Below are the code and all the weights of a small trained network. Each question names an input and a target symbol and asks about switching units off, where a switched-off unit gives its printed mean instead of its output.

import numpy as np


def w(rows, s, z=0):
    codes = np.array(rows[::2]) - 128.0
    scale = np.full(codes.shape[1], s)
    scale[-1] = z or s
    return codes * scale


def norm(h):
    return h / np.sqrt((h * h).mean(-1, keepdims=True) + 1e-5)


def f(y):
    return np.maximum(y, 0)


def softmax(a):
    e = np.exp(a - a.max(-1, keepdims=True))
    return e / e.sum(-1, keepdims=True)


def log_softmax(a):
    a = a - a.max(-1, keepdims=True)
    return a - np.log(np.exp(a).sum(-1, keepdims=True))


def net(x, mask):
    ids = ['βγδλξψ'.index(c) for c in x.split()]
    T = len(ids)
    res = E[ids] + P[:T]
    q, k, v = (norm(res) @ M[0].T for M in (Q, K, V))
    z = softmax(np.where(np.tri(T) > 0, q @ k.T / 3**0.5, -1e9)) @ v
    res = res + np.where(mask[0], z, O[0][:, -1]) @ O[0][:, :-1]
    y = f(norm(res) @ A[0][:, :-1].T + A[0][:, -1])
    res = res + np.where(mask[1:17], y, B[0][:, -1]) @ B[0][:, :-1]
    return log_softmax(norm(res)[-1] @ U[:, :-1].T + U[:, -1])


Q, K, V, O, A, B = {}, {}, {}, {}, {}, {}
E = w([
[166,66,224,130,218,110,65,107],'β',
[197,181,37,162,156,187,113,106],'γ',
[141,53,28,111,107,124,173,95],'δ',
[48,110,48,155,123,145,149,121],'λ',
[135,140,114,137,63,136,29,145],'ξ',
[144,85,86,248,136,69,81,120],'ψ',
],0.014)
P = w([
[129,136,129,95,145,87,47,9],'0',
[122,158,177,101,110,100,119,86],'1',
[126,131,170,108,113,137,142,91],'2',
[121,130,159,115,115,146,137,108],'3',
[123,117,141,121,122,154,132,118],'4',
[122,108,127,124,129,160,129,130],'5',
[124,101,120,129,128,173,139,145],'6',
[121,102,115,124,132,173,136,161],'7',
[120,89,96,132,129,183,134,154],'8',
],0.013)
Q[0] = w([
[188,177,97,135,82,34,192,94],'H1',
[46,140,73,215,239,254,131,35],'H1',
[171,159,184,140,203,124,206,55],'H1',
],0.0077)
K[0] = w([
[115,164,155,104,67,77,110,2],'H1',
[170,87,126,72,116,87,91,180],'H1',
[121,100,84,114,79,135,100,220],'H1',
],0.01)
V[0] = w([
[176,106,203,82,122,141,103,156],'H1',
[138,46,121,80,92,78,174,130],'H1',
[74,148,188,69,249,113,129,109],'H1',
],0.012)
O[0] = w([
[144,102,144,211,23,150,127,175,172],'H1',
[115,100,95,71,154,65,107,253,104],'H1',
[72,227,53,185,76,87,245,213,252],'H1',
],0.0062,0.0036)
A[0] = w([
[77,63,131,177,107,156,155,34,64],'N1',
[159,92,133,24,146,206,162,109,114],'N2',
[144,170,140,56,1,138,71,180,3],'N3',
[38,117,196,109,129,148,198,155,170],'N4',
[206,216,106,187,197,232,149,120,140],'N5',
[53,143,91,173,47,193,179,214,16],'N6',
[143,155,136,104,227,185,72,189,111],'N7',
[38,193,172,145,215,149,44,57,117],'N8',
[176,93,90,196,91,158,136,225,116],'N9',
[176,165,115,176,148,64,23,146,124],'N10',
[136,178,28,166,103,144,78,168,116],'N11',
[162,108,150,93,88,187,41,161,105],'N12',
[88,124,81,101,66,134,169,135,127],'N13',
[170,219,156,53,9,94,61,163,63],'N14',
[119,111,48,154,198,131,94,108,197],'N15',
[217,180,149,60,118,104,133,20,10],'N16',
],0.0089,0.0042)
B[0] = w([
[97,187,76,46,129,69,130,154,199],'N1',
[130,124,193,233,143,197,111,54,189],'N2',
[141,55,184,194,60,148,58,116,147],'N3',
[87,179,41,99,88,121,121,136,172],'N4',
[214,214,175,142,143,155,83,89,194],'N5',
[182,18,211,30,209,204,133,35,253],'N6',
[100,123,78,126,165,165,185,28,176],'N7',
[215,41,141,252,142,195,124,132,240],'N8',
[88,137,149,189,190,65,97,217,251],'N9',
[85,113,162,103,147,149,141,58,206],'N10',
[153,142,153,43,111,130,109,222,224],'N11',
[135,77,141,75,54,157,74,113,175],'N12',
[141,156,62,196,120,133,125,103,196],'N13',
[95,170,29,107,37,131,52,181,153],'N14',
[152,172,155,98,83,158,189,215,249],'N15',
[56,131,118,34,117,33,145,204,175],'N16',
],0.011,0.007)
U = w([
[137,78,188,190,209,81,136,104,184],'β',
[215,217,146,88,165,143,137,131,2],'γ',
[159,120,26,177,129,163,191,180,110],'δ',
[108,102,106,1,169,129,182,117,193],'λ',
[141,98,116,110,63,126,63,163,28],'ξ',
[94,166,158,133,155,75,146,230,237],'ψ',
],0.0092,0.00099)

Each question gives the input, a string of symbols that net reads in full, and the target symbol t.
The units are the heads (3 rows each of Q, K, V and O) and the neurons (one row each of A and B). Each row of codes is followed by its name. A weight is (code - 128) times the scale printed after its matrix; where a second scale follows, it is the last column's (O, A, B and U).
mask holds one flag per unit, heads first, then neurons. A switched-off unit (its flag False) gives its mean, the last column of its rows in O or B, instead of its output. The means were averaged over made-up inputs and are rounded, as every weight is.
A unit's drop is (log p(t) with every unit on - log p(t) with that unit switched off) / (log p(t) with every unit on - log p(t) with every unit switched off).
The circuit of an input: a set's keep is (log p(t) with only the set's units on - log p(t) with every unit switched off) / (log p(t) with every unit on - log p(t) with every unit switched off). Starting from the 12 units with the biggest drops (on a tie, the unit counted first), units are removed one at a time, each time the one whose removal leaves the highest keep (on an exact tie, the one counted first), for as long as the keep stays at least 0.8.
units of the circuit, in order: the units of the circuit, biggest drop first
top k neurons: the k neurons with the biggest drops, biggest first
drop of u: that unit's drop, to one decimal
input δ ψ δ, target β: units of the circuit, in order	N2; H1
input β λ β, target δ: top 2 neurons	N4; N6
input ψ β ξ β, target ξ: units of the circuit, in order	H1; N12; N6
input δ β γ δ, target δ: units of the circuit, in order	N13
input γ λ δ β λ ξ ξ λ ψ, target ψ: units of the circuit, in order	N9; N8
input β β ψ ψ ξ λ λ δ λ, target λ: top 2 neurons	N6; N8
input β β β γ β, target γ: units of the circuit, in order	H1; N5; N1
input β ψ ψ β ψ β β, target ψ: units of the circuit, in order	H1; N9
input β ξ β, target ξ: top 4 neurons	N6; N9; N12; N2
input β ψ β β ψ λ λ λ, target λ: top 4 neurons	N6; N8; N11; N2
input β δ β, target λ: units of the circuit, in order	H1; N8; N9; N7
input δ β β, target ψ: top 2 neurons	N4; N8
input λ λ ψ δ ψ λ, target β: units of the circuit, in order	H1; N2
input ψ λ λ, target δ: units of the circuit, in order	H1; N8; N6; N1
input β γ β, target γ: top 2 neurons	N9; N1
input β δ λ δ ψ, target ψ: top neuron	N6
input λ λ λ, target δ: drop of N8	0.3
input ψ λ β ξ γ δ λ γ γ, target γ: drop of N8	0.1
input λ β λ β, target δ: drop of N16	0.0
input δ δ δ ψ δ ψ, target λ: top neuron	N9
